Below are the code and all the weights of a small trained network. Each question names an input and a target symbol and asks about switching units off, where a switched-off unit gives its printed mean instead of its output.

import numpy as np


def w(rows, s, z=0):
    codes = np.array(rows[::2]) - 128.0
    scale = np.full(codes.shape[1], s)
    scale[-1] = z or s
    return codes * scale


def norm(h):
    return h / np.sqrt((h * h).mean(-1, keepdims=True) + 1e-5)


def f(y):
    return np.maximum(y, 0)


def softmax(a):
    e = np.exp(a - a.max(-1, keepdims=True))
    return e / e.sum(-1, keepdims=True)


def log_softmax(a):
    a = a - a.max(-1, keepdims=True)
    return a - np.log(np.exp(a).sum(-1, keepdims=True))


def net(x, mask):
    ids = ['Θβημστω'.index(c) for c in x.split()]
    T = len(ids)
    res = E[ids] + P[:T]
    u = 0
    for l in range(3):
        q, k, v = (norm(res) @ M[l].T for M in (Q, K, V))
        z = softmax(np.where(np.tri(T) > 0, q @ k.T / 4**0.5, -1e9)) @ v
        res = res + np.where(mask[u], z, O[l][:, -1]) @ O[l][:, :-1]
        u += 1
        y = f(norm(res) @ A[l][:, :-1].T + A[l][:, -1])
        res = res + np.where(mask[u : u + 4], y, B[l][:, -1]) @ B[l][:, :-1]
        u += 4
    return log_softmax(norm(res)[-1] @ U[:, :-1].T + U[:, -1])


Q, K, V, O, A, B = {}, {}, {}, {}, {}, {}
E = w([
[140,99,77,117,165],'Θ',
[125,148,131,142,43],'β',
[78,74,191,137,170],'η',
[168,83,159,214,146],'μ',
[113,29,128,195,69],'σ',
[162,248,115,174,213],'τ',
[137,122,254,170,109],'ω',
],0.016)
P = w([
[255,41,140,130,181],'0',
[204,68,146,123,158],'1',
[162,90,129,133,157],'2',
[136,105,114,132,156],'3',
[119,117,101,134,140],'4',
[98,134,96,138,124],'5',
[78,143,88,141,114],'6',
[64,155,84,151,101],'7',
[48,165,82,162,83],'8',
[15,164,77,177,54],'9',
],0.0069)
Q[0] = w([
[120,142,97,148,123],'0.h0',
[144,189,164,42,151],'0.h0',
[226,185,155,11,58],'0.h0',
[161,96,115,100,63],'0.h0',
],0.011)
K[0] = w([
[159,164,110,137,120],'0.h0',
[217,32,153,141,110],'0.h0',
[158,6,136,114,46],'0.h0',
[46,99,135,134,73],'0.h0',
],0.011)
V[0] = w([
[197,139,179,46,159],'0.h0',
[190,232,185,254,150],'0.h0',
[110,58,109,58,90],'0.h0',
[103,20,141,141,45],'0.h0',
],0.0039)
O[0] = w([
[164,107,82,159,67,121],'0.h0',
[194,178,117,43,85,245],'0.h0',
[118,103,122,175,181,11],'0.h0',
[115,127,59,135,254,2],'0.h0',
],0.0049,0.00067)
A[0] = w([
[86,79,150,94,172,178],'0.n0',
[69,127,158,112,74,252],'0.n1',
[163,255,116,147,196,52],'0.n2',
[145,185,102,119,65,128],'0.n3',
],0.0093,0.0022)
B[0] = w([
[228,101,117,149,162,243],'0.n0',
[127,34,174,97,197,254],'0.n1',
[254,114,2,17,155,169],'0.n2',
[153,43,185,60,187,211],'0.n3',
],0.0069,0.0035)
Q[1] = w([
[42,194,114,41,100],'1.h0',
[129,219,78,66,43],'1.h0',
[220,3,150,109,179],'1.h0',
[254,188,87,62,47],'1.h0',
],0.0065)
K[1] = w([
[219,69,135,166,125],'1.h0',
[254,69,166,141,142],'1.h0',
[81,201,85,139,117],'1.h0',
[230,71,152,114,170],'1.h0',
],0.0096)
V[1] = w([
[70,30,136,139,54],'1.h0',
[101,109,83,76,139],'1.h0',
[107,132,55,205,88],'1.h0',
[80,74,254,168,152],'1.h0',
],0.0065)
O[1] = w([
[188,162,161,73,173,246],'1.h0',
[93,115,138,91,129,177],'1.h0',
[99,141,130,129,200,77],'1.h0',
[255,103,65,81,105,209],'1.h0',
],0.0074,0.0013)
A[1] = w([
[110,229,90,91,175,104],'1.n0',
[194,139,96,173,144,253],'1.n1',
[121,145,144,105,162,42],'1.n2',
[160,120,201,3,3,225],'1.n3',
],0.0055,0.0034)
B[1] = w([
[110,81,164,74,72,141],'1.n0',
[130,243,166,136,56,254],'1.n1',
[133,157,176,104,153,128],'1.n2',
[2,229,114,35,83,241],'1.n3',
],0.0056,0.0048)
Q[2] = w([
[113,164,227,65,146],'2.h0',
[145,192,194,119,101],'2.h0',
[160,189,147,170,163],'2.h0',
[91,198,41,119,252],'2.h0',
],0.015)
K[2] = w([
[162,98,92,89,88],'2.h0',
[201,115,99,116,81],'2.h0',
[126,89,108,205,90],'2.h0',
[3,101,145,182,106],'2.h0',
],0.017)
V[2] = w([
[136,128,233,32,217],'2.h0',
[80,17,196,140,17],'2.h0',
[87,151,196,253,161],'2.h0',
[77,55,73,62,145],'2.h0',
],0.0075)
O[2] = w([
[71,130,243,24,187,176],'2.h0',
[156,76,168,118,27,9],'2.h0',
[254,132,190,215,129,4],'2.h0',
[140,67,75,26,149,149],'2.h0',
],0.0094,0.0038)
A[2] = w([
[145,49,91,142,27,2],'2.n0',
[177,240,8,84,158,49],'2.n1',
[108,173,220,157,108,42],'2.n2',
[110,184,116,195,104,239],'2.n3',
],0.014,0.0062)
B[2] = w([
[97,15,141,125,68,165],'2.n0',
[1,114,158,176,173,254],'2.n1',
[70,129,156,141,94,168],'2.n2',
[144,167,61,129,132,200],'2.n3',
],0.02,0.0056)
U = w([
[67,130,76,183,206,150],'Θ',
[131,151,55,9,109,154],'β',
[199,126,202,116,196,130],'η',
[197,172,69,162,114,209],'μ',
[146,23,83,144,58,156],'σ',
[127,136,107,132,125,2],'τ',
[127,177,230,167,69,120],'ω',
],0.012,0.0065)

Each question gives the input, a string of symbols that net reads in full, and the target symbol t.
The units are the heads (4 rows each of Q, K, V and O) and the neurons (one row each of A and B). Each row of codes is followed by its name. A weight is (code - 128) times the scale printed after its matrix; where a second scale follows, it is the last column's (O, A, B and U).
mask holds one flag per unit, layer by layer, with each layer's heads first. A switched-off unit (its flag False) gives its mean, the last column of its rows in O or B, instead of its output. The means were averaged over made-up inputs and are rounded, as every weight is.
A unit's drop is (log p(t) with every unit on - log p(t) with that unit switched off) / (log p(t) with every unit on - log p(t) with every unit switched off).
The circuit of an input: a set's keep is (log p(t) with only the set's units on - log p(t) with every unit switched off) / (log p(t) with every unit on - log p(t) with every unit switched off). Starting from the 12 units with the biggest drops (on a tie, the unit counted first), units are removed one at a time, each time the one whose removal leaves the highest keep (on an exact tie, the one counted first), for as long as the keep stays at least 0.8.
circuit, biggest first: the units of the circuit, biggest drop first
unit that matters most: the unit with the biggest drop
k most important neurons: the k neurons with the biggest drops, biggest first
top k neurons in layer l: the k neurons of layer l with the biggest drops, biggest first
drop of u: that unit's drop, to one decimal
input σ Θ ω μ Θ σ Θ σ η σ, target η: unit that matters most : 1.h0
input Θ τ ω Θ Θ τ, target ω: 2 most important neurons : [0.n2, 2.n1]
input Θ ω σ Θ μ β Θ, target μ: top 2 neurons in layer 0 : [0.n1, 0.n0]
input Θ ω μ Θ β ω, target μ: 3 most important neurons : [0.n3, 2.n3, 0.n1]
input τ Θ ω σ Θ Θ η ω, target β: top 2 neurons in layer 0 : [0.n2, 0.n3]
input Θ τ β Θ Θ τ, target β: top 2 neurons in layer 1 : [1.n0, 1.n1]
input Θ Θ μ, target μ: top 2 neurons in layer 2 : [2.n1, 2.n3]
input Θ σ β, target β: circuit, biggest first : [0.n3, 2.n1]
input Θ ω Θ Θ Θ σ, target σ: 3 most important neurons : [1.n3, 2.n1, 2.n0]
input η Θ Θ τ Θ, target β: 2 most important neurons : [1.n3, 0.n3]
input ω σ σ σ σ μ Θ σ σ ω, target σ: top 2 neurons in layer 0 : [0.n3, 0.n1]
input η η ω β σ ω ω Θ σ, target ω: 2 most important neurons : [0.n1, 0.n3]
input μ β τ η σ η, target β: 3 most important neurons : [0.n2, 2.n1, 0.n3]
input Θ τ σ ω β σ Θ Θ Θ τ, target σ: circuit, biggest first : [2.h0]
input μ σ Θ τ Θ σ ω μ ω, target β: 2 most important neurons : [0.n2, 2.n1]
input ω μ Θ σ σ ω Θ Θ σ, target ω: 2 most important neurons : [1.n3, 0.n3]
input σ η ω Θ σ τ β μ ω σ, target β: 2 most important neurons : [0.n2, 2.n1]
input σ σ β Θ τ σ Θ η σ, target β: 2 most important neurons : [2.n1, 0.n2]
input η τ β σ τ, target β: 2 most important neurons : [0.n3, 0.n2]
input Θ Θ ω Θ ω Θ, target ω: circuit, biggest first : [2.h0]
input β β η, target η: 4 most important neurons : [0.n0, 2.n1, 1.n3, 0.n1]
input σ Θ β μ Θ β β, target β: 3 most important neurons : [2.n1, 0.n0, 0.n3]
input Θ σ σ τ Θ β Θ ω Θ, target β: top 2 neurons in layer 1 : [1.n1, 1.n3]
input Θ Θ Θ ω ω σ σ, target σ: drop of 2.n1 : 0.1
input η Θ η Θ, target η: drop of 2.n1 : 0.3
